Below are the code and all the weights of a small trained network. Each question names an input and a target symbol and asks about switching units off, where a switched-off unit gives its printed mean instead of its output.

import numpy as np


def w(rows, s, z=0):
    codes = np.array(rows[::2]) - 128.0
    scale = np.full(codes.shape[1], s)
    scale[-1] = z or s
    return codes * scale


def f(y):
    return np.maximum(y, 0)


def softmax(a):
    e = np.exp(a - a.max(-1, keepdims=True))
    return e / e.sum(-1, keepdims=True)


def log_softmax(a):
    a = a - a.max(-1, keepdims=True)
    return a - np.log(np.exp(a).sum(-1, keepdims=True))


def net(x, mask):
    ids = ['ΓΔΣΦΨΩβεζθμξτ'.index(c) for c in x.split()]
    T = len(ids)
    res = E[ids] + P[:T]
    u = 0
    for l in range(2):
        r = res
        for j in range(2):
            rows = slice(2 * j, 2 * j + 2)
            q, k, v = (r @ M[l][rows].T for M in (Q, K, V))
            z = softmax(np.where(np.tri(T) > 0, q @ k.T / 2**0.5, -1e9)) @ v
            o = O[l][rows]
            res = res + np.where(mask[u + j], z, o[:, -1]) @ o[:, :-1]
        u += 2
        y = f(res @ A[l][:, :-1].T + A[l][:, -1])
        res = res + np.where(mask[u : u + 4], y, B[l][:, -1]) @ B[l][:, :-1]
        u += 4
    return log_softmax(res[-1] @ U[:, :-1].T + U[:, -1])


Q, K, V, O, A, B = {}, {}, {}, {}, {}, {}
E = w([
[101,89,157,135,220,171,87,111,102,105,92,58],'Γ',
[96,84,176,95,147,133,131,104,110,127,113,245],'Δ',
[149,115,117,135,206,148,135,116,58,125,132,72],'Σ',
[35,134,215,48,92,174,218,155,142,172,173,164],'Φ',
[154,79,127,78,185,88,95,103,180,191,100,152],'Ψ',
[44,115,109,85,174,99,196,118,129,190,126,68],'Ω',
[127,33,43,89,129,106,73,118,110,157,88,141],'β',
[163,85,90,132,179,178,94,133,160,132,205,109],'ε',
[162,179,213,120,136,125,137,58,139,134,83,85],'ζ',
[177,136,108,125,143,56,137,145,155,84,164,146],'θ',
[143,104,112,152,118,152,119,83,78,104,228,167],'μ',
[148,125,187,70,76,183,133,79,177,115,183,186],'ξ',
[148,53,68,74,136,138,156,119,72,250,147,111],'τ',
],0.021)
P = w([
[181,8,153,154,51,95,177,136,138,101,144,66],'0',
[176,37,152,149,80,119,181,137,131,98,142,91],'1',
[158,64,139,141,115,121,192,113,133,109,141,105],'2',
[156,83,137,123,131,141,182,120,117,105,141,107],'3',
[143,104,128,117,152,145,178,110,117,115,144,122],'4',
[139,122,124,107,163,146,162,108,112,122,145,126],'5',
[123,143,119,106,170,140,150,101,117,131,151,141],'6',
[125,165,117,97,167,134,128,111,106,133,151,147],'7',
[130,175,111,88,137,119,80,139,91,140,163,138],'8',
[128,195,120,72,135,118,58,148,85,142,160,146],'9',
[122,206,112,68,135,114,26,155,81,149,167,150],'10',
[108,227,111,65,154,112,15,132,104,160,163,165],'11',
],0.012)
Q[0] = w([
[73,181,87,251,31,234,122,145,135,113,33,137],'L0H0',
[114,104,118,83,136,99,118,123,138,72,104,145],'L0H0',
[80,211,135,248,62,165,152,166,157,115,62,121],'L0H1',
[138,160,151,145,69,136,134,70,143,163,53,125],'L0H1',
],0.028)
K[0] = w([
[168,10,161,176,102,111,219,131,153,102,114,102],'L0H0',
[134,112,178,146,146,166,118,103,94,212,143,133],'L0H0',
[147,1,143,158,92,131,189,127,136,104,102,99],'L0H1',
[182,162,152,160,100,114,176,83,169,103,111,115],'L0H1',
],0.024)
V[0] = w([
[135,63,244,156,166,77,121,156,109,95,143,160],'L0H0',
[167,216,172,180,162,141,140,146,17,215,159,188],'L0H0',
[225,174,65,67,107,74,162,83,79,77,85,144],'L0H1',
[120,231,68,116,115,145,123,112,163,107,179,85],'L0H1',
],0.011)
O[0] = w([
[82,123,160,239,127,128,181,98,137,203,148,138,190],'L0H0',
[128,142,143,173,113,90,109,162,222,154,109,146,122],'L0H0',
[97,115,94,167,126,139,117,1,176,156,169,110,155],'L0H1',
[67,1,219,132,124,73,122,111,26,228,189,121,3],'L0H1',
],0.0078,0.0041)
A[0] = w([
[105,115,157,127,104,119,144,112,104,95,112,208,4],'L0N0',
[88,117,88,106,136,124,129,144,135,164,86,39,253],'L0N1',
[162,4,103,118,130,83,135,166,195,119,86,144,230],'L0N2',
[78,87,156,156,116,129,111,84,98,107,62,157,37],'L0N3',
],0.014,0.0012)
B[0] = w([
[167,203,45,138,88,129,101,131,129,125,226,3,160],'L0N0',
[185,212,190,211,130,108,132,82,127,53,137,207,254],'L0N1',
[129,190,212,149,144,113,249,137,172,182,194,89,245],'L0N2',
[3,78,163,172,144,185,153,147,142,226,173,33,146],'L0N3',
],0.0067,0.0093)
Q[1] = w([
[52,80,113,145,102,132,108,131,90,88,84,133],'L1H0',
[123,159,118,150,152,150,137,129,80,163,146,133],'L1H0',
[214,223,120,125,178,83,167,102,135,183,254,92],'L1H1',
[138,133,123,136,169,156,118,134,137,122,170,120],'L1H1',
],0.03)
K[1] = w([
[144,49,115,159,86,117,229,121,143,62,107,84],'L1H0',
[90,123,149,111,152,74,67,134,155,70,151,112],'L1H0',
[85,221,159,90,190,128,1,127,123,173,168,162],'L1H1',
[144,140,81,107,152,162,109,142,128,181,129,150],'L1H1',
],0.022)
V[1] = w([
[154,180,152,65,79,134,159,70,109,234,39,118],'L1H0',
[43,135,192,72,96,203,118,99,178,111,116,77],'L1H0',
[62,175,97,94,6,127,171,96,85,98,185,212],'L1H1',
[57,173,139,190,154,57,129,102,49,101,73,118],'L1H1',
],0.013)
O[1] = w([
[199,211,189,144,2,107,130,117,132,32,68,94,116],'L1H0',
[95,170,143,127,104,88,106,153,50,183,121,143,87],'L1H0',
[12,184,162,72,192,89,198,73,144,138,68,140,122],'L1H1',
[177,192,94,209,168,117,252,169,140,43,181,208,8],'L1H1',
],0.0067,0.011)
A[1] = w([
[154,71,57,165,64,121,166,177,168,145,151,194,2],'L1N0',
[154,156,8,178,84,157,46,132,67,90,131,134,49],'L1N1',
[106,190,6,88,147,108,111,101,165,117,59,123,67],'L1N2',
[136,116,32,137,104,112,98,20,100,104,183,176,107],'L1N3',
],0.013,0.0029)
B[1] = w([
[111,107,231,117,139,193,110,116,117,170,135,179,189],'L1N0',
[124,81,69,138,202,1,128,124,129,133,81,163,208],'L1N1',
[156,141,122,134,104,177,124,111,33,198,86,141,222],'L1N2',
[70,138,110,116,65,189,159,176,154,31,112,31,246],'L1N3',
],0.0098,0.012)
U = w([
[123,131,212,193,254,161,74,149,85,103,30,100,113],'Γ',
[139,198,72,187,159,163,119,151,123,206,112,150,192],'Δ',
[141,137,191,146,142,175,113,111,130,140,127,156,29],'Σ',
[142,151,170,108,160,110,183,234,131,187,64,87,33],'Φ',
[137,115,91,118,142,94,121,108,116,129,89,156,251],'Ψ',
[178,184,113,87,189,123,155,100,69,108,189,163,224],'Ω',
[160,160,128,101,136,170,97,140,15,75,123,138,108],'β',
[194,123,115,125,166,112,143,149,37,180,191,69,130],'ε',
[144,129,170,227,92,99,140,116,25,144,149,98,113],'ζ',
[101,153,100,154,136,139,129,93,131,127,163,111,181],'θ',
[139,117,126,150,182,93,157,58,180,198,122,143,41],'μ',
[118,90,165,115,138,114,128,6,74,130,105,170,60],'ξ',
[220,163,150,81,173,153,130,104,203,156,90,99,115],'τ',
],0.0049,0.0032)

Each question gives the input, a string of symbols that net reads in full, and the target symbol t.
The units are the heads (2 rows each of Q, K, V and O) and the neurons (one row each of A and B). Each row of codes is followed by its name. A weight is (code - 128) times the scale printed after its matrix; where a second scale follows, it is the last column's (O, A, B and U).
mask holds one flag per unit, layer by layer, with each layer's heads first. A switched-off unit (its flag False) gives its mean, the last column of its rows in O or B, instead of its output. The means were averaged over made-up inputs and are rounded, as every weight is.
A unit's drop is (log p(t) with every unit on - log p(t) with that unit switched off) / (log p(t) with every unit on - log p(t) with every unit switched off).
The circuit of an input: a set's keep is (log p(t) with only the set's units on - log p(t) with every unit switched off) / (log p(t) with every unit on - log p(t) with every unit switched off). Starting from all 12 units, units are removed one at a time, each time the one whose removal leaves the highest keep (on an exact tie, the one counted first), for as long as the keep stays at least 0.8.
circuit, biggest first: the units of the circuit, biggest drop first
k most important neurons: the k neurons with the biggest drops, biggest first
top k neurons in layer l: the k neurons of layer l with the biggest drops, biggest first
heads that matter: for each layer, one digit per head in row order, 1 if its drop is at least 0.15 and else 0, layers parted by /
input ζ τ ζ Γ τ τ ε ε Δ θ θ τ, target θ: heads that matter => 01 / 00
input ε τ Γ ζ ξ ζ, target ζ: circuit, biggest first => [L1H0, L1H1]
input ξ Δ Γ τ Ω Ω Φ β τ μ, target θ: heads that matter => 01 / 10
input ε Ψ ξ β, target ξ: heads that matter => 10 / 01
input τ Δ β Δ Γ θ τ β Ψ τ, target Ψ: circuit, biggest first => [L1N1, L1H1, L0N2, L1H0]
input β Ψ Φ Γ θ τ Φ β μ θ θ, target θ: heads that matter => 01 / 00
input Γ Σ ζ Δ Ψ Ψ β, target Ψ: circuit, biggest first => [L1N1, L1H1]
input Ω ζ τ Ψ τ β Ψ τ τ Ω τ, target Ω: circuit, biggest first => [L1H1, L0N1, L0H1]
input τ Ψ β Γ Σ τ Ω β Γ β τ, target β: circuit, biggest first => [L0H0, L1N3, L0N2]
input μ Ω ε τ θ ε β, target ε: heads that matter => 01 / 01
input τ τ τ Δ τ τ θ, target τ: heads that matter => 10 / 10
input ε β β β β, target β: heads that matter => 11 / 00
input θ ε Σ τ β, target τ: circuit, biggest first => [L1H0, L0H0, L0H1]
input μ θ β ε τ τ θ β, target θ: circuit, biggest first => [L0H1, L1N3]
input θ Ω β θ θ τ β τ τ Δ ξ, target ξ: heads that matter => 00 / 01
input Γ τ Σ, target Γ: 3 most important neurons => [L1N0, L0N2, L1N1]
input θ Γ θ θ ε τ τ Σ ε Φ β θ, target β: top 2 neurons in layer 1 => [L1N2, L1N3]
input ζ Φ θ ζ μ μ τ Ψ Σ, target Γ: 2 most important neurons => [L0N2, L1N0]
input μ Ω τ θ, target τ: heads that matter => 00 / 10
input Ψ Σ β ε Ψ ε τ Δ, target Δ: heads that matter => 11 / 00
input μ ε Φ τ μ β, target μ: 2 most important neurons => [L0N2, L1N3]
input Φ μ Σ τ Σ β, target Σ: heads that matter => 00 / 01
input ζ τ Ψ τ, target Ψ: top 2 neurons in layer 0 => [L0N2, L0N1]
input Ψ τ ε τ Ω ε ε θ Φ θ β μ, target θ: circuit, biggest first => [L1N3, L1H0]
input ε Ψ τ Φ, target Φ: 2 most important neurons => [L0N0, L0N1]
